Each row has a name. Each question is about the rows just above it. Places in a row count from 0.

Columns, left to right: J U F R E
[-8 -1 -7  3 91] : M
[94  3 -7  3 -7] : Z
[ 70  -6 -41  -9  52] : G
Which column holds this, read top down? [-7 -7]  F
M without one entry, shuffled: [ 3 -8 -1 91]. Gone:  [-7]
Every place of [-7] in Z:  2 4

Columns, left to right: N T C Q Y X P V D
[ 36  20 -56  63 -27 -15  46 -28 -29] : H
[ 81  21  42  66 -93   7 -13  35  -3] : A
[-60  45   5 -87 -86 -12 -14 -13 -50] : S
[-57  36 -17 -75  65   7 -40 -19 -32] : B
[-38 -44 -35 -58   1  30 -37 -16  -2] : L
[-36 -39  23 -25   0 -52   2 -31 -68] : W
key -> tag
[-26] -> K_624
[67] -> K_107
[-68] -> K_721
[66] -> K_416
[-25] -> K_748
Look up the entry of W at place 3 in the table:  K_748
Which entry of S is missing from [-12   5 -13  45 -14 -86 -50 -60]?  [-87]
Which column holds this, read top down? [-13 -14 -40 -37   2]  P
Whose row is [ 36  20 -56  63 -27 -15  46 -28 -29]?  H
Shuffled H with one entry gone: [-15  20 -56  46 -28  36  63 -27], missing  [-29]

Columns, left to right: zovut Kigim zede zoga Reg veleb Dumip Gipes ruz rotid
[ 52 -48  26  40  34  82 -95 -70 -25 -58] -> pes
[ -9  -8  14 -53  52 -32 -52  90 -71 -10] -> dul
[-45  55 -68 -24 -74  86  42  56  28  10] -> notuz
key -> tag
[-24] -> K_823
[-68] -> K_516
[14] -> K_544
Look up the entry of notuz at place 2 in the table:  K_516
Places of [-9] in row dul:  0
Every place of [-8] in dul:  1

Columns, left to right: zif pogu kes saf gat muven zezi
[61 41 -1 41 61 61 61] : Mino
[-55  41  -1   8  63  61  50] : Movu
[ 40  41  -1 -33  63  61  41] : durim
Which column holds [50 41] top down?  zezi
Places of [41] in row durim:  1 6
Which entry of Movu is missing from [ -1  61 -55  50  63   8]?  [41]
Places of [41] in row Mino:  1 3
Table of tags by key:
[41] -> K_757
[-34] -> K_922
[40] -> K_121
[-33] -> K_652
Look up the entry of Mino at place 3 in the table:  K_757
Which column holds [61 63] top down?  gat

Columns, left to right: lam getev banor pem nasik didav suto
[-20 -68  33 -24  57 -75 -68]  vepas
[ 19 -15 -87  23  90 -59 -16]  zoru
[ 10  49 -93  58  15  -3  80]  boni
key -> tag
[90] -> K_136
[14] -> K_435
[16] -> K_73
[15] -> K_279
[58] -> K_737
The tag of boni, keyed by place 4:  K_279
The row with [ 10  49 -93  58  15  -3  80] is  boni
Which column holds this, read top down? [-15  49]  getev
Which entry of zoru is missing from [ 23 -59 -15 -16 -87  90]?  [19]

Columns, left to right: pog lev Nof gimek pupan larit sas tisot
[ 30   3 -35   0 -38  -1   3  57]  gapu
[ -5   5  16 -19 -36  20   3 -18]  fufav
[ 24  -5  -5 -26  14 -20  -3 -24]  deniz
[ -7  -6 -62 -22  -6  -7 -31  -7]  tekuz
[-21 -14 -18  10 -62  19  42   2]  rinu
[-21  16   5   0 -42   5  -2  53]  Gipe
[-21   8 -16  11 -59  15  23  -2]  tun
[ 24  -3  74 -28  16   2  13 -20]  fiza
[  8   5  15 -10 -97   1  34  -2]  bilu
[  2  12   0  -5  44  -4  19 -39]  korik
[-17  26 -43 -11  21 -17  26   8]  Pilag
[  9  -6 -16   9   9  11  21  11]  liren
Which column holds [-18   5] top down?  Nof
Which column holds this, read top down? [ 0 11]  gimek
[ -1  20 -20  -7] is in which column, read top down?  larit
At which places does Pilag hold [8]?  7
Which entry of Pilag is missing from [ 26 -43 -17 -17   8  26  21]?  [-11]
At which places does liren hold [9]?  0 3 4

Columns, left to right: relu duvok Guta remis Dedon niz
[ 25 -23 -37  12  -2 -74] = bug
[ 25  -2 -38   9  -2 -74] = Bedar
[ 25 -23  -8   9  -9  86] = Nozu
The row with [ 25 -23 -37  12  -2 -74] is  bug
Table of tags by key:
[-23] -> K_505
[-8] -> K_724
[-37] -> K_864
[-38] -> K_265
[-7] -> K_796
The tag of Nozu, keyed by place 2:  K_724
Nozu without one entry, shuffled: [ -8  25  86   9 -23]. Gone:  [-9]
At which places does Bedar hold [-38]?  2

Columns, left to right: Mis Vev fide Sozi pepa Kapi mipet Mev zum Tof
[-33  33  24 -95  23  88  13 -57  36 -41] = Fis
[  0  24 -37   1   0  60   1 -19 -15  43] = tal
[ 74  33 -63  43 -27  39   1   0 -74  34] = nede
Fis without one entry, shuffled: [ 13  33 -33  36 -41 -95  88 -57  24]. Gone:  [23]
Which entry of tal is missing from [  1  24   0  43 -37   0  60   1 -19]?  [-15]

Columns, left to right: borot ruf forip zesov Lutu Kugu kedo nez nezeg Gano
[ 10 -37 -14 -15 -66   8 -38  66 -77  92] = luni
[ 50  50 -11  59 -11 -11  50 -11  50 -57] = talak
[ 10 -37 -14 -15 -66   8 -12  66 -26  60] = Sof
At which places does talak hold [-11]?  2 4 5 7
Which column holds this, read top down? [-14 -11]  forip
At which places does luni hold [-15]?  3
Sof without one entry, shuffled: [-66  10 -12 -14   8  66 -26 -15  60]. Gone:  [-37]
tags:
[-26] -> K_713
[-27] -> K_295
[-78] -> K_481
[-12] -> K_148
[-11] -> K_662
[50] -> K_34
[-77] -> K_32
Look up the entry of Sof at place 8 in the table:  K_713
Whose row is [ 10 -37 -14 -15 -66   8 -12  66 -26  60]?  Sof
Shuffled luni with one entry gone: [-15   8  66 -66 -77  92 -38  10 -14], missing  [-37]

Columns, left to right: Kem Kig limu vuv
[ 48  30  -1 -39] = leme
[ 34  61  31 -16] = Bomi
[ 21 -48  -9  41] = nev
[-6 -1 -1 -5] = Fiset
[-19  -1  -1  52] = dimi
[ 60 -17  -9  18] = Dok
[-45  30  23 -28] = num
[61 61 61 61] = gero
[ 34 -32  -9  29] = folu
[-45  30  23  18] = geb
Places of [61] in row gero:  0 1 2 3
Which column holds [-9 23 61] top down?  limu

Columns, left to right: nove gono povu Mul Begut
[ 66 -45  -8  16  -5]  seze
[-75 -35 -15  63 -12]  madup
[-12  35 -21 -11 -12]  fef
[ -6  76 -14 -31 -18]  Tizu
[ 36  -3 -50 -49  12]  Biri
[ 11  14 -28 -10  -6]  Vufis
key -> tag
[12] -> K_640
[-6] -> K_185
[66] -> K_18
[-8] -> K_805
[67] -> K_675
[65] -> K_852
[11] -> K_317
Look up the entry of seze at place 0 in the table:  K_18
Which entry of Biri is missing from [-50  12 -49  36]?  [-3]

Columns, left to right: mas zufuf Nor garuz Fezip lomiz
[ 7 11  0  5 -5  5] = Rimo
[ 14 -20 -14 -73 -11   7] = Pul
[-30 -79  -9  18  24 -25] = Fudu
[ 19 -34  19  19  43  19] = Nen
[ 31  10 -14 -52 -24  19] = vefe
[-5  5  4 20  4 -3] = Nad
key -> tag
[-3] -> K_828
[19] -> K_118
[-4] -> K_448
[8] -> K_469
[18] -> K_766
[-25] -> K_111
[5] -> K_395
[-24] -> K_687
[7] -> K_445
The tag of Nad, keyed by place 5:  K_828
Places of [19] in row Nen:  0 2 3 5
Where do [ 31  10 -14 -52 -24  19] appear?  vefe
[  7 -25] is in which column, read top down?  lomiz
[-5  5  4 20  4 -3] is in which row?  Nad
Every place of [-24] in vefe:  4

Columns, left to right: Git Beza nop Ver bado Tuke vir gubom Sovet
[-24   2  33 -58 -35  -7 -35 -36 -33] : debap
[-24   2  33 -58  -7  -6  50   3 -31] : loze
[-24   2  33 -58 -35  -7  72 -23   7] : punim
[ -8  17 -37  -9   1   3  18   9   7] : mot
Which entry of loze is missing from [-58   3  -7  50 -31 -24  -6  33]?  [2]
[-24  -8] is in which column, read top down?  Git
At which places does debap hold [-36]?  7
Which entry of loze is missing from [ 50 -31  33   3 -24  -6  -7 -58]?  [2]
[ -8  17 -37  -9   1   3  18   9   7] is in which row?  mot
Shuffled loze with one entry gone: [  2 -24 -31   3 -58  -7  50  33], missing  [-6]

Columns, left to right: las Gavab vali Kovov viz
[ 13  32   5 -50  52] : duv
[ 92  32   9  11 -13] : Lipab
[-59 -14 -14 -57  25] : Lerak
[ 30 -19 -10   4  -6] : puv
Table of tags by key:
[-14] -> K_288
[51] -> K_616
[92] -> K_591
[52] -> K_829
[25] -> K_971
[91] -> K_704
[-13] -> K_862
[26] -> K_221
Join Lipab by its entry at place 4:  K_862
Whose row is [-59 -14 -14 -57  25]?  Lerak
Lerak without one entry, shuffled: [ 25 -59 -14 -14]. Gone:  [-57]

Columns, left to right: Sedil gofi Delom bafo zilu
[-52  31  -3  14  77] = Vif
[-60  -1 -24 -59   2] = guv
[24 73 64 42 -9] = sose
[-52  31  -3  14 -12] = ruduf
key -> tag
[-3] -> K_173
[31] -> K_252
[-12] -> K_383
[-9] -> K_996
[2] -> K_285
[77] -> K_3
Join ruduf by its entry at place 4:  K_383
Which column holds this, read top down? [ 14 -59]  bafo
guv without one entry, shuffled: [  2  -1 -60 -24]. Gone:  [-59]

Columns, left to right: sogaf dakez Vakin Ganen sifiv Mal nezi
[-20  25  15  75 -27 -38  73] : zufuv
[ 24 -29  -7 -68  31  60 -69] : guni
[ -5 -33  36 -56   8 -43  73] : Daves
[ 52   3 -15  42 -28 -61 -62] : Lupig
[-23  25   8  74 -29  -8  73] : Megi
[ 55  23 -28  59  -9 -50 -50] : Fogo
Places of [-9] in row Fogo:  4
tags:
[-28] -> K_799
[-30] -> K_27
[-9] -> K_170
[73] -> K_232
[31] -> K_268
[-29] -> K_51
The tag of Megi, keyed by place 4:  K_51
[-68 -56  42  74] is in which column, read top down?  Ganen

Columns, left to right: pel gud gef masu
[-76  88 -73 -28] = Vate
[-44  34 -31 -33] = bos
[-69  -7 -76  11] = Beku
[-12 -41 -39  15] = Vevu
[ 30 -28 -98  52] = Bepo
[  5  -4 -60  13] = gid
[ 30 -29 -98  52] = Basa
[-41  -3  33 -28] = betev
[-13  47  47  37] = zan
[  5  47 -60  13] = volaf
Bepo without one entry, shuffled: [-98 -28  30]. Gone:  [52]
key -> tag
[34] -> K_11
[-41] -> K_354
[-3] -> K_160
Join betev by its entry at place 1:  K_160
Where do [-13  47  47  37] appear?  zan
At which places does Vevu hold [15]?  3
At which places does zan hold [47]?  1 2

Columns, left to right: tus riz ser mur vepet Gikez Som Gudi Safoz
[ 51 -74 -82 -97  86 -28  -3  68   4] -> keteb
[  3  82  81   9 -20 -96 -86  -4 -19] -> neba
[ 47 -74 -82  48  86 -28  -3  68   4] -> zela
[ 95  41  94 -24  74  87  94  52  -1] -> dunud
[-38  -1  10   6 -57  91 -64  33 -94] -> Sim
[ 49  50 -47 -67 -76  31  74 -20   2] -> Rig
[-14   9  96   9  32   5   3  75  90] -> sako
[-14   9  96   9  32   5   3  21 -38] -> Vis
[-81 -57  -9 -89  -1 -82  83  74 -54] -> laves
[ 30 -19  89  29  50 -43 -63 -16  10] -> Poso
[-31 -92  -2  60  94 -82  49  14 -44] -> Madad
[-81 -57  -9 -89 -89  83  83  51 -89] -> vonop
Shuffled zela with one entry gone: [-28  68 -74  47   4  86 -82  -3], missing  [48]
Places of [83] in row vonop:  5 6

Columns, left to right: baki ropuf Giki bavas
[79 -2 10 -2]  ragod
[-12  12   5   0]  bif
[-12  85   5   0]  Sipaf
tags:
[86] -> K_522
[-2] -> K_182
[-12] -> K_355
[85] -> K_779
[1] -> K_970
[0] -> K_5
Look up the entry of Sipaf at place 1 in the table:  K_779
Which row holds [-12  85   5   0]?  Sipaf

Columns, left to right: Rokud nedig Mani duzif zof mulig susa
[ 15   8   9 -20  -3  13 -24] = suve
[20 20 10 -5  4  8 20] = zogu
[ 35 -24  32  25  16  21   4] = Ragiz
[  9 -17   6 -20 -23  29 -44] = nerif
[  9 -33  24   1 -26  30  -6] = podo
[ 27  15  -3 -21  11  19 -44] = fiti
[ 33  17  -6 -48  22  28 -83] = Biriv
[ 27  15  -3 -27  11  19 -44] = bev
[ -3  35   6 -11 -11 -10  54] = Ruvaf
[35  8 19  3 16 -1 -8] = kiz
[  4 -20  24  -5 -19  18   6] = tuv
Every place of [20] in zogu:  0 1 6
key -> tag
[1] -> K_773
[2] -> K_98
[3] -> K_671
[4] -> K_455
[30] -> K_324
The tag of podo, keyed by place 3:  K_773
Which column holds this, read top down? [-26  11  22  11 -11]  zof

Columns, left to right: Paro mekoz rere kif Funug gile guso Ruzo Vevud zut
[ 72 -49 -16  26   6  61  13   6 -17   5]  zuse
[-77  54 -52  83 -71   3  77 -25  33 -70]  dofiv
[ 72 -49 -16  26 -29 -61  13   6  61  88]  rupa
tags:
[-49] -> K_718
[72] -> K_367
[-76] -> K_635
[-77] -> K_30
[73] -> K_218
Look up the entry of rupa at place 0 in the table:  K_367
Every place of [6] in zuse:  4 7
Which entry of zuse is missing from [ 13  26  61   6 -49   5   6  72 -17]?  [-16]
[33 61] is in which column, read top down?  Vevud
[-52 -16] is in which column, read top down?  rere

Columns, left to right: dugel Pavog Zinu Bato noti dafu nago fozib
[ 5 -2 -5 34 18  9  9 18] = zabez
[-17  14   6   4  12  -7  14  12] = ruku
[ 17  -2  56 -13 -10 -10  33  36] = Zote
[-27  13  25   2  -6  16 -27 -13] = lovi
[-17  33  24  -3 -11  30 -20  20] = rolet
[ -5  -2  -2  19 -36   6  -7  12] = fafa
[  2  -3  -3   3 -11  14   2   4] = lomum
[29 18 -6 72 55 32 47 23] = riput
[ -7  -6  -7  13   6 -24 -10   6] = Ruso
[-5  1 -2 -4 17  1 -4  0] = sur
Which entry of riput is missing from [23 32 29 47 18 55 -6]?  [72]
At which places does sur hold [-2]?  2
At which places does sur hold [-4]?  3 6
rolet without one entry, shuffled: [ 30  -3 -20  20  33 -11  24]. Gone:  [-17]
Ruso without one entry, shuffled: [-24  -7   6   6  13 -10  -7]. Gone:  [-6]
Shuffled fafa with one entry gone: [ -7 -36  -5   6  12  -2  -2], missing  [19]
key -> tag
[-8] -> K_965
[-6] -> K_727
[2] -> K_670
[17] -> K_803
[6] -> K_834
[-7] -> K_882
[-5] -> K_158
[-17] -> K_772
[-4] -> K_392
The tag of Ruso, keyed by place 0:  K_882

Columns, left to right: nunob nabaf Kos pep
[ 59 -32  77 -25] : bunes
[ 45 -31  76 -27] : Goki
[  2  -4  36 -56] : dako
[ 58 -34 -35 -29] : Teb
[-15  14  51 -62] : luza
[45 45 45 45] : begeb
[ 54 -30  64 -40] : rugaz
[ 54 -30  76 -28] : baf
[ 52 -42  70 -19] : valir
Places of [45] in row begeb:  0 1 2 3
Every place of [52] in valir:  0
tags:
[76] -> K_938
[54] -> K_132
[-28] -> K_78
[-27] -> K_462
[-29] -> K_969
[-25] -> K_668
Look up the entry of baf at place 3 in the table:  K_78
Teb without one entry, shuffled: [-35 -29  58]. Gone:  [-34]

